Below are the code and all the weights of a small trained network. Each question names an input and a class and asks about switching units off, where a switched-off unit gives its printed mean instead of its output.

import numpy as np


def w(rows, s, z=0):
    codes = np.array(rows[::2]) - 128.0
    scale = np.full(codes.shape[1], s)
    scale[-1] = z or s
    return codes * scale


def norm(h):
    return h / np.sqrt((h * h).mean(-1, keepdims=True) + 1e-5)


def f(y):
    return np.maximum(y, 0)


def log_softmax(a):
    a = a - a.max(-1, keepdims=True)
    return a - np.log(np.exp(a).sum(-1, keepdims=True))


def net(x, mask):
    res = np.array(x, float).reshape(1, 3) / 4 @ E
    u = 0
    for l in range(3):
        y = f(norm(res) @ A[l][:, :-1].T + A[l][:, -1])
        res = res + np.where(mask[u : u + 8], y, B[l][:, -1]) @ B[l][:, :-1]
        u += 8
    return log_softmax(norm(res)[-1] @ U[:, :-1].T + U[:, -1])


A, B = {}, {}
E = w([
[93,117,134],'x0',
[149,100,102],'x1',
[195,98,246],'x2',
],0.012)
A[0] = w([
[122,176,95,103],'L0N1',
[131,152,100,90],'L0N2',
[167,163,128,251],'L0N3',
[167,72,142,66],'L0N4',
[80,136,173,92],'L0N5',
[51,90,184,152],'L0N6',
[122,175,102,149],'L0N7',
[181,77,9,157],'L0N8',
],0.015,0.0022)
B[0] = w([
[91,3,147,185],'L0N1',
[29,101,146,162],'L0N2',
[173,113,39,181],'L0N3',
[99,116,127,196],'L0N4',
[156,37,96,173],'L0N5',
[219,88,84,201],'L0N6',
[205,94,217,184],'L0N7',
[149,152,140,253],'L0N8',
],0.0072,0.0067)
A[1] = w([
[155,179,82,58],'L1N1',
[170,129,188,237],'L1N2',
[112,251,113,115],'L1N3',
[254,152,164,212],'L1N4',
[88,53,244,254],'L1N5',
[159,30,106,252],'L1N6',
[184,160,222,220],'L1N7',
[74,182,211,72],'L1N8',
],0.0071,0.0018)
B[1] = w([
[111,107,86,134],'L1N1',
[94,143,57,193],'L1N2',
[89,145,217,130],'L1N3',
[101,106,3,231],'L1N4',
[83,98,102,215],'L1N5',
[235,183,9,254],'L1N6',
[226,63,21,195],'L1N7',
[127,77,112,129],'L1N8',
],0.0064,0.007)
A[2] = w([
[120,83,158,198],'L2N1',
[193,161,166,251],'L2N2',
[176,180,54,104],'L2N3',
[106,21,114,161],'L2N4',
[88,112,116,157],'L2N5',
[6,76,101,51],'L2N6',
[228,142,149,53],'L2N7',
[233,128,117,220],'L2N8',
],0.011,0.0019)
B[2] = w([
[44,54,153,137],'L2N1',
[121,39,15,149],'L2N2',
[253,38,92,238],'L2N3',
[95,170,142,222],'L2N4',
[190,179,254,150],'L2N5',
[193,100,246,176],'L2N6',
[122,243,70,176],'L2N7',
[144,58,86,254],'L2N8',
],0.0059,0.0084)
U = w([
[132,178,254,2],'0',
[254,88,121,254],'1',
],0.01,0.0033)

Each question gives the input, the list of numbers given to net, and the class t.
The units are the neurons (one row each of A and B). Each row of codes is followed by its name. A weight is (code - 128) times the scale printed after its matrix; where a second scale follows, it is the last column's (A, B and U).
mask holds one flag per neuron, layer by layer. A switched-off neuron (its flag False) gives its mean, the last column of its row in B, instead of its output. The means were averaged over made-up inputs and are rounded, as every weight is.
A unit's drop is (log p(t) with every unit on - log p(t) with that unit switched off) / (log p(t) with every unit on - log p(t) with every unit switched off).
most important unit: the unit with the biggest drop
top k neurons: the k neurons with the biggest drops, biggest first
top k neurons in layer l: the k neurons of layer l with the biggest drops, biggest first
drop when u is switched off: that unit's drop, to one decimal
input [-2,-7,-3], class 0: most important unit	L0N6
input [0,-4,-3], class 0: top 2 neurons	(L0N6, L2N3)
input [-1,-2,-4], class 0: top 3 neurons in layer 1	(L1N7, L1N4, L1N6)
input [4,-6,-6], class 0: top 2 neurons	(L1N6, L2N3)
input [-5,-8,-7], class 0: top 3 neurons	(L1N6, L0N6, L2N3)
input [4,-3,-4], class 0: top 2 neurons	(L0N3, L1N7)
input [0,-3,-7], class 0: top 2 neurons	(L1N6, L0N6)
input [-3,-5,-8], class 0: top 2 neurons in layer 0	(L0N6, L0N2)
input [7,-2,-7], class 0: drop when L1N7 is switched off	0.4
input [6,-3,-6], class 0: drop when L2N8 is switched off	0.2
input [0,-6,-8], class 0: drop when L2N6 is switched off	0.1
